Below is a small trained network, with its code and all its weights. Each question gives an input and a class and asks what happens when units are switched off, that is, made to give their printed mean instead of their output.

import numpy as np


def w(rows, s, z=0):
    codes = np.array(rows[::2]) - 128.0
    scale = np.full(codes.shape[1], s)
    scale[-1] = z or s
    return codes * scale


def f(y):
    return np.maximum(y, 0)


def log_softmax(a):
    a = a - a.max(-1, keepdims=True)
    return a - np.log(np.exp(a).sum(-1, keepdims=True))


def net(x, mask):
    res = np.array(x, float).reshape(1, 4) / 4 @ E
    y = f(res @ A[0][:, :-1].T + A[0][:, -1])
    res = res + np.where(mask, y, B[0][:, -1]) @ B[0][:, :-1]
    return log_softmax(res[-1] @ U[:, :-1].T + U[:, -1])


A, B = {}, {}
E = w([
[63,126,136,65,246,160,155,26,135,110,143],'x0',
[91,188,75,203,147,235,34,142,221,140,180],'x1',
[153,92,65,195,153,3,75,28,179,128,109],'x2',
[181,135,25,37,64,152,67,77,81,84,208],'x3',
],0.0053)
A[0] = w([
[136,123,115,110,114,131,113,123,119,119,140,231],'n1',
[101,130,181,185,161,108,156,153,154,139,112,91],'n2',
[142,140,75,65,83,142,99,99,107,127,156,103],'n3',
[129,118,163,77,106,71,170,123,72,135,115,111],'n4',
[140,131,114,142,78,103,112,164,114,123,133,115],'n5',
[114,140,119,158,128,183,96,134,152,139,134,92],'n6',
[115,132,109,166,128,190,95,129,146,131,139,138],'n7',
[125,123,156,151,141,126,143,137,146,132,114,254],'n8',
[147,126,127,173,54,110,129,185,128,121,127,149],'n9',
[134,129,120,155,103,121,121,150,124,136,125,107],'n10',
[146,128,77,62,89,141,94,96,114,121,153,112],'n11',
[136,125,81,186,142,21,77,54,168,128,106,106],'n12',
[113,141,173,63,111,254,161,205,99,128,116,106],'n13',
[116,133,174,174,163,116,156,144,143,131,104,107],'n14',
[143,112,159,75,109,50,188,121,70,139,117,109],'n15',
[112,127,177,182,173,110,167,162,157,132,116,96],'n16',
[138,129,120,179,48,107,110,197,126,126,123,101],'n17',
[84,129,131,71,242,171,154,50,132,116,136,105],'n18',
[114,137,101,192,142,221,72,128,181,143,148,105],'n19',
[124,130,131,141,128,144,107,126,132,129,129,104],'n20',
],0.012,0.0063)
B[0] = w([
[56,160,78,137,178,97,109,146,69,180,97,206],'n1',
[155,82,118,132,81,203,99,130,109,108,112,186],'n2',
[124,83,110,152,107,204,90,141,101,120,97,207],'n3',
[139,138,105,111,130,89,116,149,172,61,113,200],'n4',
[144,116,158,110,138,138,123,100,137,156,109,169],'n5',
[147,125,125,106,122,105,125,143,164,80,124,175],'n6',
[130,142,107,106,146,88,127,151,140,91,106,196],'n7',
[37,174,38,131,197,80,103,156,37,198,102,215],'n8',
[135,117,150,90,169,114,119,90,134,186,104,200],'n9',
[144,117,156,113,126,131,123,106,137,136,124,149],'n10',
[124,93,107,147,106,199,87,151,95,135,98,210],'n11',
[131,76,163,177,114,101,188,160,115,132,249,229],'n12',
[132,76,148,202,110,88,179,126,119,134,246,254],'n13',
[142,96,107,127,99,190,93,139,114,116,122,181],'n14',
[142,143,99,107,142,91,109,169,186,57,109,215],'n15',
[144,85,117,134,94,203,83,129,115,104,117,189],'n16',
[166,102,181,95,137,120,117,76,155,168,107,194],'n17',
[187,101,198,85,130,102,109,77,160,209,87,238],'n18',
[147,127,103,93,133,70,125,164,163,47,89,227],'n19',
[139,136,136,122,124,124,120,130,136,103,129,140],'n20',
],0.019,0.0092)
U = w([
[145,153,89,93,144,83,125,172,203,22,107,118],'0',
[126,97,157,209,114,106,191,135,110,142,243,117],'1',
[132,99,95,146,76,254,78,134,81,122,95,111],'2',
[176,126,207,71,158,117,118,25,164,207,94,124],'3',
[21,204,78,141,178,112,139,133,67,169,118,253],'4',
[125,165,138,131,113,157,148,101,144,113,133,96],'5',
],0.01,0.0046)

Each question gives the input, the list of numbers given to net, and the class t.
The units are the neurons (one row each of A and B). Each row of codes is followed by its name. A weight is (code - 128) times the scale printed after its matrix; where a second scale follows, it is the last column's (A, B and U).
mask holds one flag per neuron, in row order. A switched-off neuron (its flag False) gives its mean, the last column of its row in B, instead of its output. The means were averaged over made-up inputs and are rounded, as every weight is.
A unit's drop is (log p(t) with every unit on - log p(t) with that unit switched off) / (log p(t) with every unit on - log p(t) with every unit switched off).
The circuit of an input: a set's keep is (log p(t) with only the set's units on - log p(t) with every unit switched off) / (log p(t) with every unit on - log p(t) with every unit switched off). Starting from the 12 units with the biggest drops (on a tie, the unit counted first), units are removed one at a time, each time the one whose removal leaves the highest keep (on an exact tie, the one counted first), for as long as the keep stays at least 0.8.
circuit, biggest first: the units of the circuit, biggest drop first
k most important neurons: the k neurons with the biggest drops, biggest first
drop of u: that unit's drop, to one decimal
input [-2,1,5,-7], class 2: 4 most important neurons -> (n13; n2; n16; n14)
input [8,-2,-6,-4], class 3: circuit, biggest first -> (n18)
input [-3,-1,3,5], class 2: 3 most important neurons -> (n13; n8; n18)
input [-7,4,7,-3], class 1: 2 most important neurons -> (n12; n18)
input [-7,-5,-6,-1], class 3: 2 most important neurons -> (n9; n17)
input [3,-2,-6,-7], class 2: 3 most important neurons -> (n16; n12; n2)
input [6,7,-6,3], class 0: 3 most important neurons -> (n19; n12; n7)
input [5,5,-6,0], class 1: 2 most important neurons -> (n13; n15)
input [-4,2,-1,1], class 3: circuit, biggest first -> (n17; n9)
input [-6,-1,3,-1], class 3: 2 most important neurons -> (n13; n17)
input [8,6,4,-6], class 3: 2 most important neurons -> (n18; n15)
input [1,-1,5,5], class 1: 3 most important neurons -> (n12; n16; n2)
input [0,-5,-7,3], class 1: 2 most important neurons -> (n13; n19)
input [-8,-2,-7,5], class 3: circuit, biggest first -> (n17)
input [-8,-4,-6,6], class 3: drop of n9 -> 0.7
input [8,2,4,0], class 3: drop of n18 -> 4.6
input [-2,0,-3,1], class 4: drop of n18 -> 0.5
